Below are the code and all the weights of a small trained network. Each question names an input and a class and asks about switching units off, where a switched-off unit gives its printed mean instead of its output.

import numpy as np


def w(rows, s, z=0):
    codes = np.array(rows[::2]) - 128.0
    scale = np.full(codes.shape[1], s)
    scale[-1] = z or s
    return codes * scale


def norm(h):
    return h / np.sqrt((h * h).mean(-1, keepdims=True) + 1e-5)


def f(y):
    return y / 2 * (1 + np.tanh(0.7978845608 * (y + 0.044715 * y**3)))


def log_softmax(a):
    a = a - a.max(-1, keepdims=True)
    return a - np.log(np.exp(a).sum(-1, keepdims=True))


def net(x, mask):
    res = np.array(x, float).reshape(1, 5) / 4 @ E
    u = 0
    for l in range(3):
        y = f(norm(res) @ A[l][:, :-1].T + A[l][:, -1])
        res = res + np.where(mask[u : u + 14], y, B[l][:, -1]) @ B[l][:, :-1]
        u += 14
    return log_softmax(norm(res)[-1] @ U[:, :-1].T + U[:, -1])


A, B = {}, {}
E = w([
[174,131,76,251,98,114,78,151],'x0',
[92,254,136,91,110,146,148,246],'x1',
[167,121,221,91,109,100,67,135],'x2',
[188,119,160,77,112,207,158,108],'x3',
[134,182,104,99,228,175,145,128],'x4',
],0.00075)
A[0] = w([
[47,160,156,40,236,83,91,124,110],'L0N0',
[191,70,93,197,168,137,89,49,101],'L0N1',
[209,139,249,45,99,225,166,135,71],'L0N2',
[67,215,146,70,128,136,177,208,139],'L0N3',
[106,198,37,135,206,235,178,136,17],'L0N4',
[126,159,55,102,233,226,166,72,3],'L0N5',
[122,159,112,158,148,117,115,150,109],'L0N6',
[128,173,112,155,151,127,86,190,129],'L0N7',
[64,161,95,53,106,159,225,133,17],'L0N8',
[146,123,154,91,185,137,107,105,54],'L0N9',
[55,138,171,3,243,113,160,79,104],'L0N10',
[40,147,148,32,228,73,106,105,90],'L0N11',
[113,59,152,139,120,77,131,44,50],'L0N12',
[120,14,51,161,87,150,231,3,111],'L0N13',
],0.0021,0.0013)
B[0] = w([
[80,150,163,137,162,67,204,67,178],'L0N0',
[90,84,133,69,184,161,99,102,193],'L0N1',
[166,67,31,84,138,226,111,133,178],'L0N2',
[74,45,91,109,172,108,105,76,202],'L0N3',
[206,159,146,171,185,200,128,203,165],'L0N4',
[145,164,110,177,66,115,134,185,156],'L0N5',
[96,99,130,95,107,147,133,115,130],'L0N6',
[71,58,106,106,124,107,175,77,155],'L0N7',
[133,107,161,140,187,125,96,135,123],'L0N8',
[130,119,98,153,118,103,101,127,107],'L0N9',
[92,135,203,158,146,31,116,55,223],'L0N10',
[110,166,171,139,167,76,189,72,169],'L0N11',
[165,139,135,117,174,189,108,174,127],'L0N12',
[85,53,166,6,122,137,134,55,243],'L0N13',
],0.0018,0.0011)
A[1] = w([
[95,99,147,29,99,116,150,128,86],'L1N0',
[77,112,110,133,80,95,122,139,40],'L1N1',
[140,69,128,121,193,117,94,74,143],'L1N2',
[114,239,148,153,108,121,129,238,124],'L1N3',
[226,75,162,86,77,175,84,175,86],'L1N4',
[105,205,12,160,235,206,177,198,20],'L1N5',
[160,164,143,186,127,136,82,132,39],'L1N6',
[76,151,108,145,74,103,116,183,34],'L1N7',
[134,68,135,47,175,170,162,45,51],'L1N8',
[240,128,112,200,117,170,72,148,2],'L1N9',
[83,165,145,7,141,184,222,135,55],'L1N10',
[216,71,128,221,119,113,80,79,89],'L1N11',
[111,192,51,101,195,169,183,184,88],'L1N12',
[134,67,144,200,185,70,74,69,143],'L1N13',
],0.0022,0.0007)
B[1] = w([
[186,125,104,152,128,165,82,143,163],'L1N0',
[124,155,76,142,120,137,167,167,115],'L1N1',
[108,122,71,81,153,172,126,140,219],'L1N2',
[120,22,60,84,139,188,152,64,144],'L1N3',
[173,183,209,193,167,138,155,129,169],'L1N4',
[248,154,230,197,126,229,33,185,210],'L1N5',
[88,69,125,131,152,122,155,117,89],'L1N6',
[134,105,73,143,134,129,183,128,109],'L1N7',
[103,61,34,70,65,147,103,82,254],'L1N8',
[128,67,216,127,182,84,123,65,124],'L1N9',
[128,30,107,105,203,120,23,72,184],'L1N10',
[79,124,150,86,245,111,100,109,161],'L1N11',
[194,98,198,165,145,151,65,127,169],'L1N12',
[97,129,92,69,203,188,106,182,214],'L1N13',
],0.0018,0.00098)
A[2] = w([
[135,223,165,214,101,98,123,179,127],'L2N0',
[94,202,123,123,200,241,248,196,157],'L2N1',
[254,205,235,155,111,216,151,155,51],'L2N2',
[212,76,129,68,59,189,221,29,162],'L2N3',
[150,158,188,45,205,142,80,69,127],'L2N4',
[185,122,254,112,206,139,64,130,118],'L2N5',
[145,3,72,8,158,199,78,40,115],'L2N6',
[105,141,37,96,2,104,179,189,75],'L2N7',
[125,67,152,39,103,142,140,98,171],'L2N8',
[47,94,65,166,211,92,130,141,167],'L2N9',
[146,119,195,166,107,75,106,146,59],'L2N10',
[74,75,153,44,91,48,190,40,147],'L2N11',
[140,152,17,137,20,149,156,199,6],'L2N12',
[255,182,152,161,99,235,104,203,46],'L2N13',
],0.0024,0.0013)
B[2] = w([
[115,45,81,102,146,160,137,90,129],'L2N0',
[161,88,153,112,52,60,28,174,141],'L2N1',
[173,182,143,200,206,178,43,218,148],'L2N2',
[53,119,105,75,163,83,55,162,174],'L2N3',
[56,119,64,140,108,120,178,117,185],'L2N4',
[119,111,63,194,78,132,160,139,170],'L2N5',
[61,13,6,107,170,227,51,82,255],'L2N6',
[94,107,39,207,114,131,128,189,128],'L2N7',
[129,111,67,169,187,155,108,138,176],'L2N8',
[173,159,183,43,66,135,65,210,176],'L2N9',
[187,67,160,153,130,171,173,97,110],'L2N10',
[180,153,140,187,214,185,128,126,194],'L2N11',
[46,201,41,200,134,72,193,129,115],'L2N12',
[164,198,203,168,254,172,99,144,157],'L2N13',
],0.0024,0.0029)
U = w([
[8,244,245,10,246,10,238,10,113],'0',
[8,4,9,8,248,250,7,8,255],'1',
[105,215,245,18,40,8,47,247,140],'2',
[245,28,248,244,9,85,246,7,1],'3',
[10,246,7,247,6,9,244,248,149],'4',
[245,248,242,247,248,251,7,247,251],'5',
[250,246,165,80,8,229,246,11,1],'6',
],0.0034,0.0032)

Each question gives the input, the list of numbers given to net, and the class t.
The units are the neurons (one row each of A and B). Each row of codes is followed by its name. A weight is (code - 128) times the scale printed after its matrix; where a second scale follows, it is the last column's (A, B and U).
mask holds one flag per neuron, layer by layer. A switched-off neuron (its flag False) gives its mean, the last column of its row in B, instead of its output. The means were averaged over made-up inputs and are rounded, as every weight is.
A unit's drop is (log p(t) with every unit on - log p(t) with that unit switched off) / (log p(t) with every unit on - log p(t) with every unit switched off).
The circuit of an input: a set's keep is (log p(t) with only the set's units on - log p(t) with every unit switched off) / (log p(t) with every unit on - log p(t) with every unit switched off). Starting from the 12 units with the biggest drops (on a tie, the unit counted first), units are removed one at a time, each time the one whose removal leaves the highest keep (on an exact tie, the one counted first), for as long as the keep stays at least 0.8.
units of the circuit, in order: the units of the circuit, biggest drop first
unit that matters most: the unit with the biggest drop
k most important neurons: the k neurons with the biggest drops, biggest first
top k neurons in layer l: the k neurons of layer l with the biggest drops, biggest first
input [-6,7,-8,0,6], class 5: unit that matters most	L1N5
input [5,-4,-8,6,5], class 5: 3 most important neurons	(L0N4, L1N5, L0N5)
input [-2,6,0,0,3], class 5: 2 most important neurons	(L0N13, L0N4)
input [-4,4,1,-6,8], class 0: top 2 neurons in layer 0	(L0N10, L0N0)
input [0,0,-4,-7,8], class 5: top 2 neurons in layer 1	(L1N5, L1N12)
input [5,-2,-5,-5,-3], class 4: units of the circuit, in order	(L1N10, L2N6)
input [6,-2,-7,6,1], class 5: units of the circuit, in order	(L0N4, L1N5, L2N13)
input [-3,0,8,-1,-8], class 5: top 2 neurons in layer 2	(L2N2, L2N6)
input [2,7,1,-3,0], class 4: 4 most important neurons	(L0N12, L0N2, L2N12, L0N7)
input [3,-2,7,3,-6], class 5: top 2 neurons in layer 2	(L2N2, L2N6)
input [-2,1,8,7,-8], class 5: 4 most important neurons	(L1N4, L0N13, L2N2, L0N1)
input [0,0,-4,-5,1], class 2: top 3 neurons in layer 0	(L0N2, L0N7, L0N12)
input [2,3,-1,3,-6], class 4: 2 most important neurons	(L0N4, L1N5)
input [1,-1,-1,-4,8], class 5: unit that matters most	L0N4
input [-8,3,3,-8,-6], class 0: 2 most important neurons	(L2N6, L2N11)
input [-4,6,-4,-3,-3], class 2: 2 most important neurons	(L0N13, L2N6)
input [-4,3,-2,-6,-6], class 4: 2 most important neurons	(L2N7, L2N6)
input [-3,8,1,-6,0], class 2: 2 most important neurons	(L2N6, L2N9)
input [2,-2,-4,-8,3], class 2: top 2 neurons in layer 2	(L2N6, L2N11)
input [-4,8,7,-7,8], class 0: most important neuron	(L2N6)
input [6,-2,-2,-2,-8], class 4: top 2 neurons in layer 2	(L2N6, L2N7)
